Below is a small trained network, with its code and all its weights. Each question gives an input and a class and asks what happens when units are switched off, that is, made to give their printed mean instead of their output.

import numpy as np


def w(rows, s, z=0):
    codes = np.array(rows[::2]) - 128.0
    scale = np.full(codes.shape[1], s)
    scale[-1] = z or s
    return codes * scale


def f(y):
    return y / 2 * (1 + np.tanh(0.7978845608 * (y + 0.044715 * y**3)))


def log_softmax(a):
    a = a - a.max(-1, keepdims=True)
    return a - np.log(np.exp(a).sum(-1, keepdims=True))


def net(x, mask):
    res = np.array(x, float).reshape(1, 7) / 4 @ E
    y = f(res @ A[0][:, :-1].T + A[0][:, -1])
    res = res + np.where(mask, y, B[0][:, -1]) @ B[0][:, :-1]
    return log_softmax(res[-1] @ U[:, :-1].T + U[:, -1])


A, B = {}, {}
E = w([
[107,61,100,149,202,158,141,132,126],'x0',
[126,229,121,132,139,195,209,8,192],'x1',
[116,168,143,118,123,133,122,143,124],'x2',
[131,121,118,141,142,140,119,140,145],'x3',
[210,83,247,92,155,220,149,145,139],'x4',
[136,159,129,237,83,142,215,182,69],'x5',
[109,112,144,130,146,124,134,109,106],'x6',
],0.012)
A[0] = w([
[178,110,210,71,125,218,142,150,128,107],'n0',
[139,101,149,136,130,95,98,187,84,160],'n1',
[92,96,118,123,110,113,82,211,109,155],'n2',
[104,128,132,41,162,122,98,108,140,53],'n3',
[144,129,167,236,106,118,138,126,103,27],'n4',
[209,123,157,132,140,169,142,144,99,97],'n5',
[70,153,88,150,122,72,112,123,125,103],'n6',
[121,166,137,166,138,144,210,101,152,186],'n7',
[138,139,132,181,105,147,163,137,58,59],'n8',
[104,161,98,118,120,213,151,34,182,140],'n9',
[67,159,9,144,111,104,111,129,110,84],'n10',
[133,135,109,188,104,161,173,177,66,1],'n11',
[137,81,143,104,107,93,113,161,114,142],'n12',
[136,126,125,143,112,92,156,69,138,143],'n13',
[134,113,128,33,167,96,62,76,162,39],'n14',
[79,122,136,115,157,126,141,148,132,182],'n15',
[119,108,180,116,77,139,117,142,126,118],'n16',
],0.013,0.0035)
B[0] = w([
[104,37,208,195,158,84,123,55,171,251],'n0',
[206,132,101,60,126,208,78,123,63,192],'n1',
[174,168,103,50,125,159,57,98,47,194],'n2',
[123,81,58,148,69,82,155,193,141,181],'n3',
[105,124,43,185,116,131,180,170,142,179],'n4',
[80,47,216,195,180,85,184,78,174,195],'n5',
[111,58,218,161,162,148,79,77,189,184],'n6',
[174,177,88,58,118,143,94,153,84,207],'n7',
[134,159,120,102,82,42,185,190,145,182],'n8',
[254,192,84,68,113,181,47,99,46,234],'n9',
[11,99,237,171,178,137,162,55,184,210],'n10',
[120,149,66,134,85,95,152,192,184,190],'n11',
[178,144,70,89,118,197,74,42,101,177],'n12',
[148,105,153,106,200,145,76,128,130,157],'n13',
[99,181,57,154,111,14,211,242,175,211],'n14',
[108,125,158,109,93,133,102,148,96,140],'n15',
[73,130,118,72,148,162,152,103,120,161],'n16',
],0.0084,0.021)
U = w([
[179,141,135,123,127,183,93,117,65,179],'0',
[85,91,228,186,145,130,143,70,179,8],'1',
[118,137,101,170,108,89,174,252,160,230],'2',
],0.013,0.0017)

Each question gives the input, the list of numbers given to net, and the class t.
The units are the neurons (one row each of A and B). Each row of codes is followed by its name. A weight is (code - 128) times the scale printed after its matrix; where a second scale follows, it is the last column's (A, B and U).
mask holds one flag per neuron, in row order. A switched-off neuron (its flag False) gives its mean, the last column of its row in B, instead of its output. The means were averaged over made-up inputs and are rounded, as every weight is.
A unit's drop is (log p(t) with every unit on - log p(t) with that unit switched off) / (log p(t) with every unit on - log p(t) with every unit switched off).
The circuit of an input: a set's keep is (log p(t) with only the set's units on - log p(t) with every unit switched off) / (log p(t) with every unit on - log p(t) with every unit switched off). Starting from the 12 units with the biggest drops (on a tie, the unit counted first), units are removed one at a time, each time the one whose removal leaves the highest keep (on an exact tie, the one counted first), for as long as the keep stays at least 0.8.
units of the circuit, in order: the units of the circuit, biggest drop first
unit that matters most: the unit with the biggest drop
top k neurons: the k neurons with the biggest drops, biggest first
drop when u is switched off: that unit's drop, to one decimal
input [-6,-3,-3,1,0,-5,3], class 2: units of the circuit, in order -> n14
input [-2,-6,-3,-4,7,-8,2], class 2: top 3 neurons -> n14, n3, n10
input [0,-8,-7,-1,-8,6,7], class 0: top 3 neurons -> n2, n1, n0
input [-7,5,6,-2,-5,-6,0], class 2: top 3 neurons -> n14, n0, n3
input [1,-1,3,2,2,1,-4], class 1: top 2 neurons -> n9, n14
input [-4,7,-2,4,7,8,2], class 2: top 2 neurons -> n7, n8
input [3,4,-2,6,-4,2,6], class 0: top 3 neurons -> n0, n9, n5
input [3,0,1,-7,5,-7,5], class 2: top 2 neurons -> n14, n3
input [-8,-6,1,-8,-7,-7,-5], class 1: top 3 neurons -> n10, n6, n9
input [1,-7,-8,4,-5,-8,6], class 2: top 3 neurons -> n14, n9, n3
input [2,-6,-6,8,-3,-8,6], class 2: top 2 neurons -> n14, n9
input [-3,-3,3,8,5,-6,5], class 2: top 4 neurons -> n14, n10, n3, n6
input [-7,6,8,6,6,-2,1], class 0: top 2 neurons -> n9, n10
input [-4,-4,-2,-1,-4,2,-7], class 0: top 4 neurons -> n0, n2, n5, n1
input [8,-2,-3,7,-5,3,-2], class 1: unit that matters most -> n10
input [-2,-7,4,8,-6,6,1], class 0: drop when n1 is switched off -> 0.6
input [5,-4,0,-5,-7,2,-3], class 1: drop when n10 is switched off -> 1.2
input [-7,8,8,-4,-4,5,5], class 0: drop when n1 is switched off -> 0.0
